Below is a small trained network, with its code and all its weights. Each question gives an input and a class and asks what happens when units are switched off, that is, made to give their printed mean instead of their output.

import numpy as np


def w(rows, s, z=0):
    codes = np.array(rows[::2]) - 128.0
    scale = np.full(codes.shape[1], s)
    scale[-1] = z or s
    return codes * scale


def norm(h):
    return h / np.sqrt((h * h).mean(-1, keepdims=True) + 1e-5)


def f(y):
    return np.maximum(y, 0)


def log_softmax(a):
    a = a - a.max(-1, keepdims=True)
    return a - np.log(np.exp(a).sum(-1, keepdims=True))


def net(x, mask):
    res = np.array(x, float).reshape(1, 4) / 4 @ E
    u = 0
    for l in range(2):
        y = f(norm(res) @ A[l][:, :-1].T + A[l][:, -1])
        res = res + np.where(mask[u : u + 4], y, B[l][:, -1]) @ B[l][:, :-1]
        u += 4
    return log_softmax(norm(res)[-1] @ U[:, :-1].T + U[:, -1])


A, B = {}, {}
E = w([
[75,156,139,242,230,221,130,108],'x0',
[123,135,201,33,100,233,28,37],'x1',
[132,48,197,174,185,30,8,58],'x2',
[63,2,96,151,8,190,229,4],'x3',
],0.0058)
A[0] = w([
[65,163,20,102,177,146,216,96,178],'L0N1',
[91,214,119,129,128,189,95,236,5],'L0N2',
[116,162,162,177,193,253,125,61,135],'L0N3',
[219,40,68,132,65,72,125,138,166],'L0N4',
],0.0067,0.0027)
B[0] = w([
[117,136,228,151,119,55,55,255,251],'L0N1',
[169,53,114,127,205,124,95,41,194],'L0N2',
[84,43,250,227,183,240,195,8,251],'L0N3',
[148,206,157,76,210,178,119,10,252],'L0N4',
],0.0071,0.0043)
A[1] = w([
[116,72,119,155,99,50,121,52,59],'L1N1',
[180,133,141,102,107,81,218,156,36],'L1N2',
[137,152,125,3,49,101,83,140,79],'L1N3',
[159,104,135,138,161,122,77,175,254],'L1N4',
],0.011,0.0012)
B[1] = w([
[216,125,174,223,254,74,36,127,216],'L1N1',
[106,133,72,147,199,35,96,52,194],'L1N2',
[129,50,167,61,98,234,93,104,255],'L1N3',
[97,186,8,106,104,99,172,114,208],'L1N4',
],0.0096,0.0068)
U = w([
[129,225,61,168,101,51,180,228,131],'0',
[111,73,208,203,85,240,150,124,100],'1',
[169,139,123,139,203,84,84,61,233],'2',
[156,113,119,1,23,192,103,124,2],'3',
],0.014,0.0027)

Each question gives the input, the list of numbers given to net, and the class t.
The units are the neurons (one row each of A and B). Each row of codes is followed by its name. A weight is (code - 128) times the scale printed after its matrix; where a second scale follows, it is the last column's (A, B and U).
mask holds one flag per neuron, layer by layer. A switched-off neuron (its flag False) gives its mean, the last column of its row in B, instead of its output. The means were averaged over made-up inputs and are rounded, as every weight is.
A unit's drop is (log p(t) with every unit on - log p(t) with that unit switched off) / (log p(t) with every unit on - log p(t) with every unit switched off).
The circuit of an input: a set's keep is (log p(t) with only the set's units on - log p(t) with every unit switched off) / (log p(t) with every unit on - log p(t) with every unit switched off). Starting from all 8 units, units are removed one at a time, each time the one whose removal leaves the highest keep (on an exact tie, the one counted first), for as long as the keep stays at least 0.8.
units of the circuit, in order: the units of the circuit, biggest drop first
top k neurons: the k neurons with the biggest drops, biggest first
top k neurons in layer l: the k neurons of layer l with the biggest drops, biggest first
drop of u: that unit's drop, to one decimal
input [-3,6,3,8], class 2: units of the circuit, in order	(L1N1)
input [-4,5,4,-2], class 3: top 2 neurons	(L0N3 L1N3)
input [-6,-3,-3,1], class 3: top 2 neurons	(L1N3 L0N3)
input [-3,-3,2,-6], class 0: units of the circuit, in order	(L1N4 L1N3)
input [8,-5,0,-3], class 1: top 4 neurons	(L0N3 L1N2 L1N1 L0N4)
input [-7,-8,-3,-6], class 2: top 3 neurons in layer 0	(L0N4 L0N1 L0N2)
input [-3,-7,-5,8], class 2: top 3 neurons	(L1N2 L0N4 L1N4)
input [-8,-8,-8,-1], class 2: top 3 neurons	(L1N2 L0N4 L1N3)
input [-5,7,3,1], class 3: units of the circuit, in order	(L0N3 L1N3)
input [-1,4,-2,-4], class 3: top 3 neurons	(L1N1 L0N3 L1N2)
input [-3,7,8,-8], class 3: top 2 neurons	(L0N3 L1N1)
input [-2,-7,-3,8], class 2: top 2 neurons	(L1N2 L0N4)
input [1,-5,5,-4], class 0: top 2 neurons in layer 1	(L1N4 L1N3)
input [2,0,-1,0], class 1: units of the circuit, in order	(L0N3)
input [-3,-6,-7,6], class 0: top 2 neurons in layer 1	(L1N1 L1N3)
input [1,-2,-5,0], class 0: drop of L0N1	0.2
input [-7,6,3,-1], class 3: drop of L0N3	0.2
input [-1,-1,5,-6], class 0: drop of L1N1	0.1
